[  -2    0    1   -5  -12    3   30    8   -2   14   -4    4   -2    2
    7 -102   -4    6    4    1   14  -10    1   -1    0    3] : (62) <100>
[ -5  10  -8   3  -5   0  30  11  11 -11  12  -1  19  -6  -5 -71  -3   7
   1   4 -20 -17  -5  -7  -7   7] : (53) <84>
[ -1   4  -4 -13 -10  -1  -9  -1  -8   6  -1   0   2   2  -2   7  -2  -1
  -1  -6  -6  -9   5   6  13   2] : (62) <101>
[  3  16  -4   9  20  -2  37 -23  -4  11  -6  -6 -24  -2  13 -45 -10  11
   1  -1 -35   3   9 -21  20  -3] : (62) <101>
[  2  -7   4  -7  -8   4  38  -1  -7   2   3 -15   3  11  -1 -91  -1  15
  -2 -10 -28 -21  -3  -8  13   8] : (53) <86>
[  5 -14  -5  -6   0   7  26   2 -11  -2  12   2  -4  -1  -1 -37  -2   4
   6  -7 -13  -7   0  -6  -6  -2] : (53) <86>
[  2   8 -11  -7   2  14  21  -4  -2   6  -3  -4 -26  -6   5   8  -3  10
  -8  -4  41   2   9  -4 -11 -15] : (55) <94>
[ -4  -5  -2  -2  -6   3  15  -1  -8  -5   0  -3  -3   2   2  36  -9   2
  -1  -1 -11 -13   3   1   7   3] : (62) <101>
[-10   0   0  -6  -5   1   9  -1  -2   4  -1  -1  -8   3  -1 -31  -6  -2
   1  -8  -7 -13  15   3   3   0] : (62) <100>
[  4  -7  -4  -3  -3   1  -7  -8  -2  -1  -2 -10   3   6   7  -5  -4  -9
  -1  -4 -10  -3  -2   4  12   4] : (62) <100>
[  0   8   3  -2  -6   2  -2   3   3   0   0  -1 -12  -6   2  18  -4  -2
   7   0  28  -3   4  -1  -2   0] : (55) <90>
[-11   3   3  -4  -5  -9  21   6   0  -4  -4  -3 -11   3   2 -54   0   1
   2  -3   9 -12   4   3  -2  -4] : (62) <100>
[  9  -4  -1   4   3  -7  -9  -7  11  34   8   2  26   3  -5 102  -9 -14
   1  -1 -36  11   5   9   0   7] : (53) <84>
[  10    6    2   -4   -4   -7   39   -5    7    1    9   -4   15   -3
    6 -102    1   14   -1    2  -23  -15    0   -2  -10    5] : (53) <84>
[  9   2  -3  -8   0  -4  17  -2   8  -7   8   0 -25  -1   0  73  -1   3
  -7  -6  39 -11   5   9   2   2] : (55) <94>
[  4   5  -6  -3  -2   8  14  -2  -2   0   1  -6 -17  -1  10  22   2  17
   0   6  29  -5   4  -2  -6  26] : (55) <90>
[ -7   1   1  -2   0  11  15   9  -7  24   0  -6 -15  -3   6 -77  11   4
   3   5   0 -10  -2  -7  -4   5] : (60) <82>
[  1   9  -4  -6   0  -1   8   2   8  -7   2  -1  18   0  -3  23 -11   7
  -1   2 -18   2   3  -4  -4   1] : (53) <86>
[  0  -4  -2   3  -3   3 -24  -5   8  -3   3  -5   8  11 -11  91  -7 -22
   1   2  -6   9   0  15  10  -4] : (62) <100>
[  1   6  -2  -7  -1   5  25   7 -12   5  -4  -5 -27  -3  -7  30   8   4
  -4 -10  34 -13  -6  -5  -1  -3] : (55) <94>
[ -7   4   9  -3  -1  25  13   0   4  -1   2  -3 -13  -8   5 -37  -5   2
   0   4  15  -5   0   5   6  -4] : (60) <99>
[ -1   6   9  -6  -2  -5  23   3 -13   2   1  -8   0   3   2 -73 -20  -2
   6   0   1 -17  -2   4   1   4] : (62) <100>
[ -1   3   5   0   6  -1   9   6  -3   3   2  -2 -12  -5   5 -37   4   0
  -1   4  21  -4   2   0 -10   2] : (60) <82>
[  0 -11   9  -3  10   0  24   1  -5  -3   3  -6 -15  -8   5   6   1  10
   0  -6  22 -10   0  -5   0  -5] : (55) <90>
[  0  -1  -7   0  -4   2   5   7   1  -7  -3   2   9   2   3  14 -18  -1
   8   2  -9  -2   1   5   1  -6] : (62) <101>
[  3   7  -5   4   2  -5 -22  -3  -6   4  -2   1 -22   1  -2 100   0  -7
   7  -2  26   9   4   4   6 -13] : (55) <94>
[  5   1  -6  -1  25  13   6  -3   0  -6   7  -3  24  -1   2 -28 -10   7
  10   3 -29 -10   4   7  -8   3] : (53) <84>
[  2  -4  -2  -4  -1   2   9  -1  -4   2   5  -8 -14   5   0  57   9   1
  -4  -4  33 -11   6   6   4  -2] : (55) <94>
[  -8   -4    0  -11   -2    4   48   17   -7    7    2   -8  -32   -6
    5 -102   10   19    2   -1   27  -24   -1   -5  -10   -4] : (55) <94>
[-14  -8  -3   3   5   3 -10  -3  -2  -2 -10  -3  11   3  -3  42  -7 -10
   3 -20   1  -4  -6   4   5  13] : (62) <101>
[  -7    5    0   -9  -14    6   43   11   -3    6   -5   -6  -14   -3
    8 -102  -11   11   -1   10    8  -27    2  -19   -1    0] : (62) <100>
[  0   2   0  -5  -3   7  15  -4   2   0  -4  -2 -18   4   1  17   0   6
  -4   1  22  -3   0   1  -2  -7] : (55) <90>
